Here is a tiny trained network, its code and every weight. The questions are about switching its units off for an input and a class, where a switched-off unit gives its printed mean instead of its output.

import numpy as np


def w(rows, s, z=0):
    codes = np.array(rows[::2]) - 128.0
    scale = np.full(codes.shape[1], s)
    scale[-1] = z or s
    return codes * scale


def norm(h):
    return h / np.sqrt((h * h).mean(-1, keepdims=True) + 1e-5)


def f(y):
    return np.maximum(y, 0)


def log_softmax(a):
    a = a - a.max(-1, keepdims=True)
    return a - np.log(np.exp(a).sum(-1, keepdims=True))


def net(x, mask):
    res = np.array(x, float).reshape(1, 7) / 4 @ E
    u = 0
    for l in range(2):
        y = f(norm(res) @ A[l][:, :-1].T + A[l][:, -1])
        res = res + np.where(mask[u : u + 12], y, B[l][:, -1]) @ B[l][:, :-1]
        u += 12
    return log_softmax(norm(res)[-1] @ U[:, :-1].T + U[:, -1])


A, B = {}, {}
E = w([
[120,130,125,130,131,135,125,132,133],'x0',
[99,155,151,200,117,98,182,157,181],'x1',
[124,122,127,129,129,123,135,124,123],'x2',
[102,70,185,87,52,198,187,168,110],'x3',
[173,254,191,113,196,196,172,126,87],'x4',
[199,85,61,153,142,222,180,71,187],'x5',
[124,125,121,127,128,129,128,132,126],'x6',
],0.00069)
A[0] = w([
[215,251,85,192,218,88,93,94,99,109],'0.n0',
[83,90,123,233,120,88,145,186,216,79],'0.n1',
[165,149,219,118,45,230,203,181,42,76],'0.n2',
[191,130,122,39,212,198,28,83,32,74],'0.n3',
[134,82,132,40,143,186,67,118,67,6],'0.n4',
[143,206,180,96,196,109,171,207,59,22],'0.n5',
[119,193,181,220,174,142,210,203,164,89],'0.n6',
[109,180,175,226,158,138,203,197,183,33],'0.n7',
[197,176,138,119,205,183,219,152,104,16],'0.n8',
[206,154,138,50,196,184,189,123,59,93],'0.n9',
[201,151,89,123,180,221,226,17,202,100],'0.n10',
[48,238,229,44,159,66,98,138,75,116],'0.n11',
],0.0017,0.0011)
B[0] = w([
[54,59,183,61,182,144,177,144,185,241],'0.n0',
[169,163,98,47,96,129,122,75,86,205],'0.n1',
[69,103,148,88,252,94,149,131,200,233],'0.n2',
[150,175,90,100,54,41,244,100,116,225],'0.n3',
[169,198,66,104,64,29,234,84,106,170],'0.n4',
[75,140,161,178,49,180,37,85,163,188],'0.n5',
[162,158,82,55,70,70,151,61,72,204],'0.n6',
[168,151,75,50,75,62,161,77,63,186],'0.n7',
[85,150,167,172,63,157,28,95,171,190],'0.n8',
[87,128,135,164,65,117,61,100,161,212],'0.n9',
[152,105,145,181,136,130,122,231,43,249],'0.n10',
[219,88,86,197,153,193,167,181,96,248],'0.n11',
],0.0023,0.0017)
A[1] = w([
[64,83,149,50,217,122,160,156,201,110],'1.n0',
[130,197,113,124,246,102,107,92,121,103],'1.n1',
[167,113,143,211,140,124,108,239,64,75],'1.n2',
[87,211,188,158,120,161,54,75,165,52],'1.n3',
[105,64,98,132,64,126,2,126,150,18],'1.n4',
[120,93,65,149,200,56,78,103,181,153],'1.n5',
[156,25,70,49,78,137,132,111,99,170],'1.n6',
[147,89,92,211,89,158,184,142,191,119],'1.n7',
[188,100,106,207,149,185,140,198,81,38],'1.n8',
[187,133,136,181,145,192,195,160,85,147],'1.n9',
[57,144,191,88,83,67,142,166,75,177],'1.n10',
[142,124,151,192,141,102,108,232,70,6],'1.n11',
],0.0021,0.0012)
B[1] = w([
[17,36,233,21,243,123,239,240,247,169],'1.n0',
[90,39,166,74,92,187,162,191,154,152],'1.n1',
[215,58,21,200,198,183,87,161,69,163],'1.n2',
[57,141,148,217,46,124,31,82,189,153],'1.n3',
[117,250,201,212,108,233,90,52,155,161],'1.n4',
[99,112,205,75,94,184,194,176,121,179],'1.n5',
[117,219,168,161,158,112,127,127,141,253],'1.n6',
[127,133,138,91,186,93,52,155,59,176],'1.n7',
[209,62,49,199,228,100,36,226,31,160],'1.n8',
[110,78,89,142,134,71,45,139,136,187],'1.n9',
[178,84,62,142,188,161,111,108,148,219],'1.n10',
[225,74,10,185,201,174,75,138,62,150],'1.n11',
],0.0022,0.0026)
U = w([
[251,10,5,250,250,197,6,249,5,255],'0',
[10,252,251,250,6,247,5,6,242,134],'1',
[6,4,249,3,248,192,251,250,250,72],'2',
[240,236,6,9,7,4,251,9,34,11],'3',
],0.0038,0.001)

Each question gives the input, the list of numbers given to net, and the class t.
The units are the neurons (one row each of A and B). Each row of codes is followed by its name. A weight is (code - 128) times the scale printed after its matrix; where a second scale follows, it is the last column's (A, B and U).
mask holds one flag per neuron, layer by layer. A switched-off neuron (its flag False) gives its mean, the last column of its row in B, instead of its output. The means were averaged over made-up inputs and are rounded, as every weight is.
A unit's drop is (log p(t) with every unit on - log p(t) with that unit switched off) / (log p(t) with every unit on - log p(t) with every unit switched off).
The circuit of an input: a set's keep is (log p(t) with only the set's units on - log p(t) with every unit switched off) / (log p(t) with every unit on - log p(t) with every unit switched off). Starting from the 12 units with the biggest drops (on a tie, the unit counted first), units are removed one at a time, each time the one whose removal leaves the highest keep (on an exact tie, the one counted first), for as long as the keep stays at least 0.8.
circuit, biggest first: the units of the circuit, biggest drop first
unit that matters most: the unit with the biggest drop
k most important neurons: the k neurons with the biggest drops, biggest first
k most important neurons of layer l: the k neurons of layer l with the biggest drops, biggest first
input [1,4,-1,-2,-6,3,3], class 1: 2 most important neurons of layer 0 : 0.n3; 0.n2
input [4,6,3,-5,6,0,-7], class 1: 2 most important neurons of layer 1 : 1.n3; 1.n0
input [-2,5,0,2,7,-7,1], class 0: 2 most important neurons of layer 0 : 0.n11; 0.n1
input [5,-5,-7,4,-8,-5,6], class 1: unit that matters most : 1.n4
input [-7,8,-4,4,1,-6,6], class 3: 3 most important neurons of layer 0 : 0.n6; 0.n7; 0.n10
input [-5,8,1,-5,0,-1,3], class 3: 3 most important neurons : 0.n6; 0.n7; 0.n2
input [3,7,2,5,2,8,-2], class 0: 2 most important neurons of layer 0 : 0.n10; 0.n3
input [2,0,4,8,-6,-8,-7], class 0: 2 most important neurons of layer 1 : 1.n10; 1.n11
input [-7,-8,-7,8,-8,-3,-4], class 1: 3 most important neurons : 0.n0; 1.n4; 0.n3
input [-5,1,-6,5,7,-7,-4], class 0: 4 most important neurons : 0.n11; 0.n0; 0.n1; 1.n2
input [5,-7,3,4,3,2,-6], class 3: 3 most important neurons : 0.n3; 0.n4; 0.n0
input [3,-3,7,6,8,1,-5], class 1: circuit, biggest first : 0.n8; 0.n9
input [0,5,-6,7,-2,-8,-6], class 0: circuit, biggest first : 0.n11; 1.n11
input [-1,-8,-4,5,2,-4,-6], class 3: circuit, biggest first : 0.n4
input [-7,-7,5,-3,-8,-5,3], class 1: 2 most important neurons : 1.n4; 0.n10
input [1,5,4,-6,7,-4,8], class 1: circuit, biggest first : 0.n5; 1.n3
input [-3,0,8,2,-3,-1,8], class 1: 3 most important neurons : 0.n2; 0.n0; 0.n10
input [-6,-8,-7,-4,3,7,-7], class 3: 3 most important neurons : 0.n3; 0.n11; 0.n4
input [1,2,-4,-8,8,6,-6], class 1: 4 most important neurons of layer 0 : 0.n8; 0.n11; 0.n2; 0.n9
input [-6,-8,-5,2,5,-4,-4], class 3: unit that matters most : 0.n3
input [-7,6,-5,-6,-3,2,-7], class 2: 2 most important neurons : 0.n0; 0.n3
input [-8,7,-7,-2,4,-8,3], class 0: 2 most important neurons of layer 0 : 0.n11; 0.n3
input [7,-3,-8,2,5,2,-7], class 1: 2 most important neurons : 0.n8; 0.n9
input [-1,-7,8,8,8,4,-6], class 1: 2 most important neurons of layer 1 : 1.n3; 1.n0
input [-5,6,-3,-8,6,-5,2], class 2: 3 most important neurons : 0.n0; 0.n10; 1.n1
input [-7,-8,-8,6,-4,-2,4], class 3: 2 most important neurons of layer 0 : 0.n4; 0.n0
input [-2,8,2,-4,5,3,-1], class 3: circuit, biggest first : 0.n6
